Below are the code and all the weights of a small trained network. Each question names an input and a class and asks about switching units off, where a switched-off unit gives its printed mean instead of its output.

import numpy as np


def w(rows, s, z=0):
    codes = np.array(rows[::2]) - 128.0
    scale = np.full(codes.shape[1], s)
    scale[-1] = z or s
    return codes * scale


def norm(h):
    return h / np.sqrt((h * h).mean(-1, keepdims=True) + 1e-5)


def f(y):
    return y / 2 * (1 + np.tanh(0.7978845608 * (y + 0.044715 * y**3)))


def log_softmax(a):
    a = a - a.max(-1, keepdims=True)
    return a - np.log(np.exp(a).sum(-1, keepdims=True))


def net(x, mask):
    res = np.array(x, float).reshape(1, 3) / 4 @ E
    u = 0
    for l in range(2):
        y = f(norm(res) @ A[l][:, :-1].T + A[l][:, -1])
        res = res + np.where(mask[u : u + 13], y, B[l][:, -1]) @ B[l][:, :-1]
        u += 13
    return log_softmax(norm(res)[-1] @ U[:, :-1].T + U[:, -1])


A, B = {}, {}
E = w([
[99,88,62,3,62,116,230],'x0',
[199,137,55,225,61,204,170],'x1',
[25,63,255,206,149,185,221],'x2',
],0.0062)
A[0] = w([
[133,169,139,160,183,54,77,59],'0.n0',
[98,113,166,23,215,105,148,250],'0.n1',
[129,95,79,135,126,195,254,78],'0.n2',
[185,157,57,139,201,116,84,161],'0.n3',
[221,61,183,157,128,227,71,224],'0.n4',
[181,180,31,177,127,148,147,76],'0.n5',
[128,47,144,153,90,189,150,203],'0.n6',
[82,58,100,86,125,207,180,102],'0.n7',
[147,62,89,110,190,46,55,100],'0.n8',
[111,177,99,150,187,99,175,121],'0.n9',
[165,191,72,147,56,133,135,116],'0.n10',
[141,161,236,223,231,176,161,58],'0.n11',
[149,101,214,208,171,122,115,37],'0.n12',
],0.008,0.0018)
B[0] = w([
[176,174,94,68,133,178,209,175],'0.n0',
[137,138,89,227,165,131,127,222],'0.n1',
[203,151,153,72,154,108,136,213],'0.n2',
[78,110,149,185,115,31,137,207],'0.n3',
[80,109,142,101,107,160,41,198],'0.n4',
[47,2,82,113,123,136,47,208],'0.n5',
[116,162,65,117,173,55,113,193],'0.n6',
[147,35,135,94,132,86,200,188],'0.n7',
[143,224,168,103,153,97,142,184],'0.n8',
[133,145,97,133,129,157,141,127],'0.n9',
[142,83,128,127,98,78,89,200],'0.n10',
[127,144,195,113,187,197,123,255],'0.n11',
[118,96,206,75,165,217,70,204],'0.n12',
],0.0067,0.0064)
A[1] = w([
[183,112,130,117,50,77,123,79],'1.n0',
[91,166,122,63,43,161,88,222],'1.n1',
[133,221,143,149,125,68,139,4],'1.n2',
[83,80,121,104,129,124,160,180],'1.n3',
[89,101,195,149,111,130,100,135],'1.n4',
[155,101,123,83,134,155,123,103],'1.n5',
[145,129,166,112,121,114,249,147],'1.n6',
[112,159,80,151,117,121,38,217],'1.n7',
[123,113,135,175,91,140,115,57],'1.n8',
[129,157,219,164,105,197,111,40],'1.n9',
[85,87,83,129,129,107,200,166],'1.n10',
[116,206,170,109,161,155,168,107],'1.n11',
[141,139,102,125,65,145,93,16],'1.n12',
],0.013,0.0017)
B[1] = w([
[120,140,157,93,140,254,98,221],'1.n0',
[141,96,202,167,152,117,142,162],'1.n1',
[171,191,116,60,84,115,158,188],'1.n2',
[209,129,110,184,82,144,227,191],'1.n3',
[189,180,112,95,106,152,84,211],'1.n4',
[79,191,136,96,163,156,142,162],'1.n5',
[46,157,150,237,118,24,85,218],'1.n6',
[113,147,123,153,121,83,173,250],'1.n7',
[71,173,89,123,97,92,119,133],'1.n8',
[89,191,177,108,183,222,107,254],'1.n9',
[145,75,156,140,202,130,150,216],'1.n10',
[119,60,92,105,68,149,86,225],'1.n11',
[90,134,109,183,88,177,138,156],'1.n12',
],0.0088,0.0062)
U = w([
[191,242,122,56,143,37,146,149],'0',
[112,180,226,118,217,250,63,150],'1',
[88,106,68,210,55,98,40,147],'2',
[179,28,94,72,140,230,176,124],'3',
[156,167,166,163,109,158,167,1],'4',
[124,89,175,211,217,36,213,157],'5',
],0.017,0.0097)

Each question gives the input, the list of numbers given to net, and the class t.
The units are the neurons (one row each of A and B). Each row of codes is followed by its name. A weight is (code - 128) times the scale printed after its matrix; where a second scale follows, it is the last column's (A, B and U).
mask holds one flag per neuron, layer by layer. A switched-off neuron (its flag False) gives its mean, the last column of its row in B, instead of its output. The means were averaged over made-up inputs and are rounded, as every weight is.
A unit's drop is (log p(t) with every unit on - log p(t) with that unit switched off) / (log p(t) with every unit on - log p(t) with every unit switched off).
most important unit: the unit with the biggest drop
top k neurons: the k neurons with the biggest drops, biggest first
top k neurons in layer l: the k neurons of layer l with the biggest drops, biggest first
drop of u: that unit's drop, to one decimal
input [3,-2,-2], class 0: most important unit : 0.n5
input [3,0,-6], class 2: top 4 neurons in layer 0 : (0.n7, 0.n5, 0.n0, 0.n2)
input [5,3,-7], class 3: top 2 neurons in layer 1 : (1.n6, 1.n0)
input [4,1,-7], class 3: top 2 neurons in layer 0 : (0.n4, 0.n1)
input [5,-1,-6], class 3: top 3 neurons : (1.n6, 1.n0, 0.n6)
input [-3,0,-6], class 0: top 3 neurons : (0.n8, 1.n2, 0.n0)
input [4,-1,-3], class 3: top 3 neurons in layer 1 : (1.n0, 1.n9, 1.n6)
input [-8,4,-4], class 2: top 2 neurons in layer 0 : (0.n3, 0.n5)
input [1,7,0], class 3: top 3 neurons in layer 0 : (0.n2, 0.n1, 0.n3)
input [1,8,2], class 3: top 2 neurons : (0.n2, 0.n5)
input [4,3,-6], class 3: top 3 neurons : (1.n6, 1.n0, 0.n1)
input [-7,-1,-4], class 0: top 3 neurons in layer 0 : (0.n3, 0.n8, 0.n11)
input [0,7,3], class 3: top 4 neurons : (0.n5, 0.n6, 1.n6, 1.n9)
input [3,2,-6], class 2: most important unit : 0.n7
input [3,-1,-3], class 0: top 3 neurons : (0.n8, 0.n5, 0.n7)
input [-6,4,-3], class 2: top 2 neurons in layer 0 : (0.n5, 0.n3)
input [-4,-5,-2], class 0: top 2 neurons in layer 1 : (1.n2, 1.n0)
input [7,0,-8], class 3: top 2 neurons in layer 1 : (1.n0, 1.n6)
input [-6,-6,-3], class 0: top 2 neurons in layer 0 : (0.n8, 0.n3)
input [6,5,7], class 5: top neuron : (1.n6)
input [-2,1,-3], class 2: drop of 0.n5 : 0.4
input [-2,1,-5], class 2: drop of 0.n5 : 0.9
input [4,0,-5], class 3: drop of 1.n9 : 0.6
input [1,-2,-3], class 0: drop of 0.n10 : 0.0
